Below are the code and all the weights of a small trained network. Each question names an input and a class and asks about switching units off, where a switched-off unit gives its printed mean instead of its output.

import numpy as np


def w(rows, s, z=0):
    codes = np.array(rows[::2]) - 128.0
    scale = np.full(codes.shape[1], s)
    scale[-1] = z or s
    return codes * scale


def f(y):
    return np.maximum(y, 0)


def log_softmax(a):
    a = a - a.max(-1, keepdims=True)
    return a - np.log(np.exp(a).sum(-1, keepdims=True))


def net(x, mask):
    res = np.array(x, float).reshape(1, 6) / 4 @ E
    y = f(res @ A[0][:, :-1].T + A[0][:, -1])
    res = res + np.where(mask, y, B[0][:, -1]) @ B[0][:, :-1]
    return log_softmax(res[-1] @ U[:, :-1].T + U[:, -1])


A, B = {}, {}
E = w([
[28,226,120,59,126,103,145,65],'x0',
[75,100,156,76,192,63,47,198],'x1',
[16,43,107,133,57,133,187,179],'x2',
[176,124,255,80,74,66,177,132],'x3',
[136,191,91,207,145,33,184,172],'x4',
[173,48,55,40,187,87,204,92],'x5',
],0.008)
A[0] = w([
[255,7,118,200,130,175,125,212,105],'neuron 0',
[24,37,120,121,46,129,191,185,93],'neuron 1',
[90,219,232,249,41,187,23,189,62],'neuron 2',
[199,37,71,50,205,91,212,86,40],'neuron 3',
[84,97,155,79,191,78,52,198,75],'neuron 4',
[234,215,156,95,236,128,44,51,118],'neuron 5',
[153,125,222,88,91,80,191,154,54],'neuron 6',
[29,215,114,60,113,110,152,48,70],'neuron 7',
[153,170,78,204,138,23,185,198,92],'neuron 8',
[18,69,111,132,58,128,184,180,29],'neuron 9',
[78,127,155,80,186,55,35,201,95],'neuron 10',
[123,31,165,43,102,241,52,70,141],'neuron 11',
[172,117,227,84,62,70,171,143,73],'neuron 12',
[158,108,82,85,176,93,173,116,46],'neuron 13',
[51,222,95,24,129,109,179,42,77],'neuron 14',
[80,126,99,103,195,118,60,197,89],'neuron 15',
[95,139,28,149,184,188,88,145,34],'neuron 16',
[153,168,109,172,52,184,194,58,50],'neuron 17',
[158,142,244,76,60,54,183,115,80],'neuron 18',
[35,66,96,121,47,144,187,196,65],'neuron 19',
[141,167,62,160,95,193,184,82,51],'neuron 20',
[145,113,230,102,95,57,177,122,37],'neuron 21',
[69,123,34,186,177,154,108,126,33],'neuron 22',
[130,187,94,218,154,24,205,200,126],'neuron 23',
[126,168,84,191,146,36,185,176,72],'neuron 24',
[162,148,106,180,77,194,206,55,69],'neuron 25',
[94,121,21,150,165,139,109,112,6],'neuron 26',
[75,120,149,98,205,56,62,216,74],'neuron 27',
],0.0066,0.0022)
B[0] = w([
[77,136,181,142,73,36,38,215,255],'neuron 0',
[228,205,116,124,162,128,135,136,232],'neuron 1',
[53,104,2,59,178,77,243,172,250],'neuron 2',
[62,113,62,91,152,87,186,162,238],'neuron 3',
[158,86,157,143,85,116,175,72,200],'neuron 4',
[222,200,112,127,166,113,151,161,246],'neuron 5',
[100,104,90,187,193,180,80,89,192],'neuron 6',
[110,132,168,157,88,53,62,188,218],'neuron 7',
[107,144,178,67,88,200,109,124,203],'neuron 8',
[214,189,123,133,168,111,137,145,212],'neuron 9',
[181,70,151,149,80,106,175,71,206],'neuron 10',
[103,167,177,47,91,212,124,131,244],'neuron 11',
[84,110,91,188,184,175,91,100,202],'neuron 12',
[85,119,78,97,132,123,159,147,178],'neuron 13',
[102,125,158,140,98,69,65,193,232],'neuron 14',
[144,84,154,164,104,133,154,75,187],'neuron 15',
[107,110,117,185,167,177,87,95,192],'neuron 16',
[146,78,160,153,83,87,161,71,200],'neuron 17',
[102,108,91,186,172,172,87,114,212],'neuron 18',
[220,192,131,135,166,119,133,140,219],'neuron 19',
[144,74,170,157,94,118,147,75,190],'neuron 20',
[103,116,102,178,182,173,96,93,190],'neuron 21',
[105,120,105,176,182,166,77,97,190],'neuron 22',
[107,156,188,60,95,210,119,117,214],'neuron 23',
[108,150,167,76,102,187,123,125,190],'neuron 24',
[152,65,168,143,83,76,167,75,204],'neuron 25',
[91,123,96,176,172,165,94,111,179],'neuron 26',
[160,66,167,144,84,111,176,72,200],'neuron 27',
],0.0082,0.0087)
U = w([
[92,103,97,218,194,190,67,72,1],'0',
[167,65,163,159,65,91,186,37,110],'1',
[65,114,47,68,159,90,215,165,138],'2',
[251,214,122,134,173,118,130,145,184],'3',
[92,124,168,154,75,46,24,201,132],'4',
[104,153,181,29,82,236,112,108,207],'5',
],0.013,0.00068)

Each question gives the input, the list of numbers given to net, and the class t.
The units are the neurons (one row each of A and B). Each row of codes is followed by its name. A weight is (code - 128) times the scale printed after its matrix; where a second scale follows, it is the last column's (A, B and U).
mask holds one flag per neuron, in row order. A switched-off neuron (its flag False) gives its mean, the last column of its row in B, instead of its output. The means were averaged over made-up inputs and are rounded, as every weight is.
A unit's drop is (log p(t) with every unit on - log p(t) with that unit switched off) / (log p(t) with every unit on - log p(t) with every unit switched off).
The circuit of an input: a set's keep is (log p(t) with only the set's units on - log p(t) with every unit switched off) / (log p(t) with every unit on - log p(t) with every unit switched off). Starting from the 12 units with the biggest drops (on a tie, the unit counted first), units are removed one at a time, each time the one whose removal leaves the highest keep (on an exact tie, the one counted first), for as long as the keep stays at least 0.8.
circuit, biggest first: the units of the circuit, biggest drop first
unit that matters most: the unit with the biggest drop
k most important neurons: the k neurons with the biggest drops, biggest first
drop of u: that unit's drop, to one decimal
input [7,-4,-3,6,-6,1], class 4: circuit, biggest first : (neuron 14; neuron 7)
input [-6,4,-1,-1,7,-1], class 5: 2 most important neurons : (neuron 23; neuron 8)
input [6,-5,-1,-5,-4,3], class 4: circuit, biggest first : (neuron 14; neuron 7)
input [8,-1,2,5,7,0], class 4: 3 most important neurons : (neuron 7; neuron 14; neuron 11)
input [1,7,8,-7,-7,-8], class 2: 2 most important neurons : (neuron 2; neuron 5)
input [-7,-1,7,3,6,0], class 3: unit that matters most : neuron 1
input [1,0,-7,-4,-7,-4], class 3: 4 most important neurons : (neuron 5; neuron 23; neuron 8; neuron 24)
input [-5,2,-3,2,6,0], class 5: 2 most important neurons : (neuron 23; neuron 8)
input [3,-5,3,-4,1,5], class 1: 3 most important neurons : (neuron 2; neuron 20; neuron 25)
input [-8,8,-7,-5,6,1], class 1: circuit, biggest first : (neuron 27; neuron 10)
input [4,0,8,-8,7,-3], class 0: 2 most important neurons : (neuron 22; neuron 16)
input [2,-4,5,-2,7,5], class 5: 4 most important neurons : (neuron 23; neuron 8; neuron 2; neuron 24)
input [-7,-6,8,-7,-5,5], class 3: 3 most important neurons : (neuron 1; neuron 19; neuron 9)
input [-6,6,6,2,2,3], class 1: unit that matters most : neuron 27
input [2,2,4,1,0,-5], class 2: 2 most important neurons : (neuron 2; neuron 5)
input [-1,4,-1,-2,8,-8], class 2: 2 most important neurons : (neuron 2; neuron 11)
input [3,8,-7,-7,-1,0], class 1: drop of neuron 15 : 0.2
input [7,-5,0,-3,4,-2], class 4: drop of neuron 26 : 0.0
input [-3,6,2,6,4,-8], class 2: drop of neuron 2 : 1.2
input [-8,4,0,-3,-7,-8], class 2: circuit, biggest first : (neuron 2)
